Here is a tiny trained network, its code and every weight. The questions are about switching its units off for an input and a target symbol, where a switched-off unit gives its printed mean instead of its output.

import numpy as np


def w(rows, s, z=0):
    codes = np.array(rows[::2]) - 128.0
    scale = np.full(codes.shape[1], s)
    scale[-1] = z or s
    return codes * scale


def f(y):
    return y / 2 * (1 + np.tanh(0.7978845608 * (y + 0.044715 * y**3)))


def softmax(a):
    e = np.exp(a - a.max(-1, keepdims=True))
    return e / e.sum(-1, keepdims=True)


def log_softmax(a):
    a = a - a.max(-1, keepdims=True)
    return a - np.log(np.exp(a).sum(-1, keepdims=True))


def net(x, mask):
    ids = ['αγδεηω'.index(c) for c in x.split()]
    T = len(ids)
    res = E[ids] + P[:T]
    r = res
    for j in range(2):
        rows = slice(2 * j, 2 * j + 2)
        q, k, v = (r @ M[0][rows].T for M in (Q, K, V))
        z = softmax(np.where(np.tri(T) > 0, q @ k.T / 2**0.5, -1e9)) @ v
        o = O[0][rows]
        res = res + np.where(mask[j], z, o[:, -1]) @ o[:, :-1]
    y = f(res @ A[0][:, :-1].T + A[0][:, -1])
    res = res + np.where(mask[2:18], y, B[0][:, -1]) @ B[0][:, :-1]
    return log_softmax(res[-1] @ U[:, :-1].T + U[:, -1])


Q, K, V, O, A, B = {}, {}, {}, {}, {}, {}
E = w([
[64,132,136],'α',
[140,185,202],'γ',
[144,72,165],'δ',
[67,87,98],'ε',
[89,195,104],'η',
[152,192,4],'ω',
],0.022)
P = w([
[91,82,121],'0',
[76,89,126],'1',
[236,152,56],'2',
[31,126,101],'3',
[64,184,98],'4',
[195,178,41],'5',
[11,148,96],'6',
],0.011)
Q[0] = w([
[27,143,3],'head 0',
[201,142,115],'head 0',
[87,122,108],'head 1',
[139,137,109],'head 1',
],0.016)
K[0] = w([
[7,188,32],'head 0',
[255,153,108],'head 0',
[164,123,181],'head 1',
[149,166,86],'head 1',
],0.0098)
V[0] = w([
[86,3,92],'head 0',
[140,28,242],'head 0',
[164,178,51],'head 1',
[239,101,99],'head 1',
],0.0059)
O[0] = w([
[80,2,108,168],'head 0',
[14,217,81,1],'head 0',
[195,79,122,164],'head 1',
[142,71,146,94],'head 1',
],0.0067,0.008)
A[0] = w([
[95,169,158,145],'neuron 0',
[71,77,180,108],'neuron 1',
[171,148,149,96],'neuron 2',
[166,140,44,167],'neuron 3',
[152,85,200,154],'neuron 4',
[95,51,146,136],'neuron 5',
[112,131,78,199],'neuron 6',
[207,157,46,64],'neuron 7',
[97,83,142,93],'neuron 8',
[106,115,210,129],'neuron 9',
[151,202,154,255],'neuron 10',
[131,7,124,143],'neuron 11',
[147,133,195,118],'neuron 12',
[189,90,172,106],'neuron 13',
[116,118,229,115],'neuron 14',
[126,122,139,106],'neuron 15',
],0.016,0.008)
B[0] = w([
[79,85,76,151],'neuron 0',
[157,200,126,201],'neuron 1',
[80,103,85,150],'neuron 2',
[81,95,155,225],'neuron 3',
[124,248,57,131],'neuron 4',
[136,123,60,217],'neuron 5',
[144,89,171,205],'neuron 6',
[149,182,153,238],'neuron 7',
[149,144,83,176],'neuron 8',
[7,169,192,141],'neuron 9',
[150,72,133,178],'neuron 10',
[170,148,177,255],'neuron 11',
[135,101,120,131],'neuron 12',
[80,116,18,165],'neuron 13',
[77,209,223,136],'neuron 14',
[114,131,115,122],'neuron 15',
],0.011,0.015)
U = w([
[75,144,70,135],'α',
[110,149,184,99],'γ',
[164,230,156,4],'δ',
[186,146,40,149],'ε',
[121,8,126,196],'η',
[225,152,241,199],'ω',
],0.012,0.0036)

Each question gives the input, a string of symbols that net reads in full, and the target symbol t.
The units are the heads (2 rows each of Q, K, V and O) and the neurons (one row each of A and B). Each row of codes is followed by its name. A weight is (code - 128) times the scale printed after its matrix; where a second scale follows, it is the last column's (O, A, B and U).
mask holds one flag per unit, heads first, then neurons. A switched-off unit (its flag False) gives its mean, the last column of its rows in O or B, instead of its output. The means were averaged over made-up inputs and are rounded, as every weight is.
A unit's drop is (log p(t) with every unit on - log p(t) with that unit switched off) / (log p(t) with every unit on - log p(t) with every unit switched off).
The circuit of an input: a set's keep is (log p(t) with only the set's units on - log p(t) with every unit switched off) / (log p(t) with every unit on - log p(t) with every unit switched off). Starting from the 12 units with the biggest drops (on a tie, the unit counted first), units are removed one at a time, each time the one whose removal leaves the highest keep (on an exact tie, the one counted first), for as long as the keep stays at least 0.8.
units of the circuit, in order: the units of the circuit, biggest drop first
top k neurons: the k neurons with the biggest drops, biggest first
heads that matter: for each layer, one digit per head in row order, 1 if its drop is at least 0.15 and else 0, layers parted by /
drop of u: that unit's drop, to one decimal
input ω ω γ, target ε: units of the circuit, in order -> (neuron 13)
input γ ω ε γ ε γ, target η: top 3 neurons -> (neuron 10; neuron 2; neuron 11)
input ω η α ε δ η, target ω: units of the circuit, in order -> (neuron 5; neuron 13)
input α ε ε ε γ η, target ω: units of the circuit, in order -> (neuron 13; neuron 5)
input γ ε γ, target η: top 4 neurons -> (neuron 10; neuron 2; neuron 11; neuron 0)
input ε ε ε δ η ε, target ω: units of the circuit, in order -> (neuron 5; head 0)
input ω ε α α, target α: units of the circuit, in order -> (head 0; neuron 11; head 1)
input ω η ε ω ε δ, target ε: heads that matter -> 01
input ε ε δ, target η: top 2 neurons -> (neuron 1; neuron 7)
input δ α ε ε δ ε ε, target ε: top 4 neurons -> (neuron 5; neuron 1; neuron 3; neuron 8)
input ε α γ γ ε δ, target η: top 2 neurons -> (neuron 11; neuron 1)
input ε ε δ γ, target γ: drop of neuron 5 -> 0.1
input ε η γ ε ω, target ω: drop of neuron 5 -> 0.2
input ε ε ω γ ε ε, target η: units of the circuit, in order -> (neuron 1)
input ε δ η δ δ, target δ: drop of head 1 -> -0.1
input δ η γ ε δ α, target η: drop of head 1 -> 0.0
